Below are the code and all the weights of a small trained network. Each question names an input and a class and asks about switching units off, where a switched-off unit gives its printed mean instead of its output.

import numpy as np


def w(rows, s, z=0):
    codes = np.array(rows[::2]) - 128.0
    scale = np.full(codes.shape[1], s)
    scale[-1] = z or s
    return codes * scale


def f(y):
    return y / 2 * (1 + np.tanh(0.7978845608 * (y + 0.044715 * y**3)))


def log_softmax(a):
    a = a - a.max(-1, keepdims=True)
    return a - np.log(np.exp(a).sum(-1, keepdims=True))


def net(x, mask):
    res = np.array(x, float).reshape(1, 8) / 4 @ E
    y = f(res @ A[0][:, :-1].T + A[0][:, -1])
    res = res + np.where(mask, y, B[0][:, -1]) @ B[0][:, :-1]
    return log_softmax(res[-1] @ U[:, :-1].T + U[:, -1])


A, B = {}, {}
E = w([
[155,239,76,57,171,171,89,145,104,170],'x0',
[162,134,206,56,47,198,139,111,223,76],'x1',
[119,27,148,14,141,134,147,104,31,159],'x2',
[67,192,235,130,144,161,234,212,141,169],'x3',
[66,219,212,96,113,178,34,108,77,216],'x4',
[50,37,114,102,86,63,32,134,205,60],'x5',
[34,152,62,54,181,72,142,123,124,99],'x6',
[164,129,122,154,200,100,88,255,182,110],'x7',
],0.0076)
A[0] = w([
[124,144,155,151,116,159,91,83,122,143,254],'neuron 0',
[156,155,112,159,248,129,160,133,82,164,201],'neuron 1',
[184,132,118,115,177,169,178,140,172,123,174],'neuron 2',
[76,108,106,157,103,51,122,86,153,149,177],'neuron 3',
[183,81,143,148,110,156,98,150,174,86,117],'neuron 4',
[94,104,96,187,101,124,118,138,168,89,168],'neuron 5',
[94,141,200,115,132,178,72,120,132,186,132],'neuron 6',
[84,174,90,177,119,100,145,154,106,171,178],'neuron 7',
[139,123,138,147,33,192,150,98,130,123,252],'neuron 8',
[187,91,130,92,109,160,117,152,115,133,95],'neuron 9',
[110,138,115,145,110,74,142,169,159,178,211],'neuron 10',
[140,104,86,98,99,108,82,151,90,138,85],'neuron 11',
[113,190,153,109,151,153,99,129,111,117,186],'neuron 12',
[57,103,88,180,146,87,120,94,131,74,232],'neuron 13',
[122,127,142,171,171,118,148,124,60,147,203],'neuron 14',
[109,118,154,129,99,174,133,127,125,202,139],'neuron 15',
[122,109,135,119,127,129,91,140,53,150,173],'neuron 16',
[137,212,115,117,191,168,89,110,143,108,229],'neuron 17',
[85,119,112,72,108,124,180,96,52,132,192],'neuron 18',
[128,113,99,102,151,83,51,107,105,136,166],'neuron 19',
[151,169,130,160,174,125,99,151,189,66,174],'neuron 20',
[133,106,193,80,154,132,171,79,111,120,157],'neuron 21',
[162,125,106,145,139,159,47,102,92,155,163],'neuron 22',
[105,161,134,105,191,133,119,127,84,123,137],'neuron 23',
],0.011,0.0029)
B[0] = w([
[84,172,128,111,93,60,94,73,127,130,195],'neuron 0',
[193,144,135,99,142,114,154,255,73,134,253],'neuron 1',
[90,76,143,144,58,172,162,150,117,156,196],'neuron 2',
[92,136,107,91,142,81,117,138,150,148,212],'neuron 3',
[158,173,146,124,149,114,161,171,155,139,216],'neuron 4',
[118,115,152,126,119,84,172,159,164,133,222],'neuron 5',
[86,127,158,134,87,77,115,161,125,119,234],'neuron 6',
[144,123,117,132,118,92,158,185,125,132,213],'neuron 7',
[118,157,195,132,75,122,128,81,171,98,220],'neuron 8',
[151,103,136,123,131,136,117,146,156,126,164],'neuron 9',
[130,105,111,104,124,124,139,153,119,89,187],'neuron 10',
[147,87,167,94,93,129,85,149,122,80,177],'neuron 11',
[117,97,117,151,133,54,134,146,149,170,199],'neuron 12',
[65,103,70,121,91,45,105,169,166,112,254],'neuron 13',
[167,165,90,90,127,91,154,174,139,122,205],'neuron 14',
[123,152,128,141,97,103,96,130,134,93,190],'neuron 15',
[124,128,115,69,139,119,101,124,121,100,186],'neuron 16',
[139,120,57,63,158,102,161,169,163,210,227],'neuron 17',
[145,11,32,77,141,196,95,73,130,159,222],'neuron 18',
[110,135,112,96,145,141,103,89,125,99,221],'neuron 19',
[139,91,104,123,133,133,151,207,184,149,232],'neuron 20',
[112,111,76,141,139,160,95,95,156,106,194],'neuron 21',
[165,160,82,17,73,134,65,59,143,104,199],'neuron 22',
[163,107,127,112,123,105,137,158,133,122,191],'neuron 23',
],0.0091,0.0099)
U = w([
[86,164,121,106,166,106,183,103,122,210,40],'0',
[2,112,97,143,101,50,74,118,154,119,254],'1',
[193,108,153,197,121,169,174,107,175,147,11],'2',
[148,145,152,176,105,111,179,197,4,142,38],'3',
[45,147,202,190,114,84,119,134,116,37,52],'4',
[103,81,70,105,143,174,97,53,97,97,92],'5',
[150,88,49,105,236,50,202,173,138,191,194],'6',
[201,177,113,67,120,90,113,106,87,91,142],'7',
],0.0092,0.0016)

Each question gives the input, the list of numbers given to net, and the class t.
The units are the neurons (one row each of A and B). Each row of codes is followed by its name. A weight is (code - 128) times the scale printed after its matrix; where a second scale follows, it is the last column's (A, B and U).
mask holds one flag per neuron, in row order. A switched-off neuron (its flag False) gives its mean, the last column of its row in B, instead of its output. The means were averaged over made-up inputs and are rounded, as every weight is.
A unit's drop is (log p(t) with every unit on - log p(t) with that unit switched off) / (log p(t) with every unit on - log p(t) with every unit switched off).
The circuit of an input: a set's keep is (log p(t) with only the set's units on - log p(t) with every unit switched off) / (log p(t) with every unit on - log p(t) with every unit switched off). Starting from the 12 units with the biggest drops (on a tie, the unit counted first), units are removed one at a time, each time the one whose removal leaves the highest keep (on an exact tie, the one counted first), for as long as the keep stays at least 0.8.
circuit, biggest first: the units of the circuit, biggest drop first
most important unit: the unit with the biggest drop
k most important neurons: the k neurons with the biggest drops, biggest first
drop when u is switched off: that unit's drop, to one decimal
input [7,8,5,1,3,4,-4,-1], class 1: most important unit	neuron 6
input [1,2,7,-7,-4,0,-4,3], class 7: 2 most important neurons	neuron 4; neuron 18
input [-1,0,4,-7,-3,3,-5,7], class 7: circuit, biggest first	neuron 22; neuron 11
input [1,-4,8,-4,-1,6,5,1], class 5: circuit, biggest first	neuron 18; neuron 19
input [-7,-4,2,-2,-5,6,2,5], class 1: 2 most important neurons	neuron 13; neuron 1
input [-6,-1,-4,-6,1,-6,-7,4], class 7: 2 most important neurons	neuron 22; neuron 0
input [1,-1,-4,8,2,-2,-4,-7], class 4: 2 most important neurons	neuron 8; neuron 13
input [4,5,8,-2,6,2,6,6], class 5: 2 most important neurons	neuron 13; neuron 18
input [-6,7,-8,-8,0,5,-2,8], class 6: 2 most important neurons	neuron 4; neuron 20
input [-5,1,-1,4,-8,3,-5,-7], class 4: 3 most important neurons	neuron 8; neuron 17; neuron 18
input [-3,3,6,5,-1,-4,-3,-3], class 5: 2 most important neurons	neuron 18; neuron 21
input [6,7,6,2,-5,-6,-7,-7], class 5: circuit, biggest first	neuron 18; neuron 21
input [6,-1,-1,-4,-1,3,-8,-6], class 7: 3 most important neurons	neuron 22; neuron 18; neuron 13
input [-7,6,-1,7,-6,-2,-2,-4], class 2: 2 most important neurons	neuron 13; neuron 6
input [8,-7,7,-3,6,8,0,-8], class 5: circuit, biggest first	neuron 18
input [3,4,7,-5,8,7,8,-2], class 5: 2 most important neurons	neuron 18; neuron 19
input [7,0,2,7,8,-7,-2,-2], class 6: 2 most important neurons	neuron 17; neuron 12
input [-6,3,-2,0,0,-7,6,-4], class 5: drop when neuron 18 is switched off	0.1
input [1,6,0,4,6,-3,4,-2], class 1: drop when neuron 6 is switched off	0.1
input [7,-5,3,-4,-4,-1,-8,-4], class 7: drop when neuron 17 is switched off	0.0
input [3,-8,2,-8,8,-4,-2,1], class 7: most important unit	neuron 22
